Below are the code and all the weights of a small trained network. Each question names an input and a class and asks about switching units off, where a switched-off unit gives its printed mean instead of its output.

import numpy as np


def w(rows, s, z=0):
    codes = np.array(rows[::2]) - 128.0
    scale = np.full(codes.shape[1], s)
    scale[-1] = z or s
    return codes * scale


def f(y):
    return np.maximum(y, 0)


def log_softmax(a):
    a = a - a.max(-1, keepdims=True)
    return a - np.log(np.exp(a).sum(-1, keepdims=True))


def net(x, mask):
    res = np.array(x, float).reshape(1, 3) / 4 @ E
    y = f(res @ A[0][:, :-1].T + A[0][:, -1])
    res = res + np.where(mask, y, B[0][:, -1]) @ B[0][:, :-1]
    return log_softmax(res[-1] @ U[:, :-1].T + U[:, -1])


A, B = {}, {}
E = w([
[254,133,74,82,174],'x0',
[100,182,74,107,210],'x1',
[63,154,73,59,56],'x2',
],0.0078)
A[0] = w([
[4,127,120,125,114,197],'neuron 0',
[56,131,120,115,76,177],'neuron 1',
[98,101,124,107,110,54],'neuron 2',
[68,134,101,105,91,166],'neuron 3',
[166,101,152,116,59,133],'neuron 4',
[101,135,141,154,199,251],'neuron 5',
[131,156,33,9,111,217],'neuron 6',
[143,108,94,186,156,157],'neuron 7',
[175,140,61,84,166,142],'neuron 8',
[22,148,128,124,112,165],'neuron 9',
[157,96,141,140,14,230],'neuron 10',
[217,90,183,170,126,187],'neuron 11',
[213,139,72,50,119,210],'neuron 12',
[144,95,150,109,93,91],'neuron 13',
[168,149,84,108,134,176],'neuron 14',
],0.012,0.0022)
B[0] = w([
[23,107,179,177,68,255],'neuron 0',
[39,162,156,143,113,222],'neuron 1',
[127,189,123,129,137,153],'neuron 2',
[63,153,114,137,88,203],'neuron 3',
[177,94,169,119,157,177],'neuron 4',
[7,89,145,3,23,201],'neuron 5',
[25,172,21,154,184,243],'neuron 6',
[73,130,126,85,76,173],'neuron 7',
[189,119,104,89,174,218],'neuron 8',
[63,166,169,167,66,237],'neuron 9',
[166,76,126,8,120,217],'neuron 10',
[119,119,207,116,8,228],'neuron 11',
[152,114,99,36,201,234],'neuron 12',
[174,130,150,131,155,155],'neuron 13',
[142,93,125,78,132,188],'neuron 14',
],0.017,0.0082)
U = w([
[253,19,177,34,143,162],'0',
[30,135,175,151,52,251],'1',
[169,129,132,176,166,2],'2',
[103,122,20,56,231,51],'3',
],0.0063,0.0015)

Each question gives the input, the list of numbers given to net, and the class t.
The units are the neurons (one row each of A and B). Each row of codes is followed by its name. A weight is (code - 128) times the scale printed after its matrix; where a second scale follows, it is the last column's (A, B and U).
mask holds one flag per neuron, in row order. A switched-off neuron (its flag False) gives its mean, the last column of its row in B, instead of its output. The means were averaged over made-up inputs and are rounded, as every weight is.
A unit's drop is (log p(t) with every unit on - log p(t) with that unit switched off) / (log p(t) with every unit on - log p(t) with every unit switched off).
The circuit of an input: a set's keep is (log p(t) with only the set's units on - log p(t) with every unit switched off) / (log p(t) with every unit on - log p(t) with every unit switched off). Starting from the 12 units with the biggest drops (on a tie, the unit counted first), units are removed one at a time, each time the one whose removal leaves the highest keep (on an exact tie, the one counted first), for as long as the keep stays at least 0.8.
circuit, biggest first: the units of the circuit, biggest drop first
top k neurons: the k neurons with the biggest drops, biggest first
drop of u: that unit's drop, to one decimal
input [8,-2,0], class 3: circuit, biggest first -> [neuron 12]
input [3,3,-8], class 0: circuit, biggest first -> [neuron 0; neuron 6]
input [1,7,-6], class 0: top 2 neurons -> [neuron 6; neuron 0]
input [-2,-2,-3], class 0: circuit, biggest first -> [neuron 0; neuron 6]
input [1,-1,6], class 3: circuit, biggest first -> [neuron 11; neuron 6]
input [0,3,1], class 3: circuit, biggest first -> [neuron 11; neuron 0]
input [1,3,7], class 3: top 3 neurons -> [neuron 6; neuron 11; neuron 12]
input [3,-3,2], class 0: drop of neuron 1 -> 0.1
input [6,-2,3], class 3: drop of neuron 6 -> 0.2
input [0,-1,0], class 0: drop of neuron 6 -> 0.3
input [3,8,-7], class 0: drop of neuron 6 -> 0.4
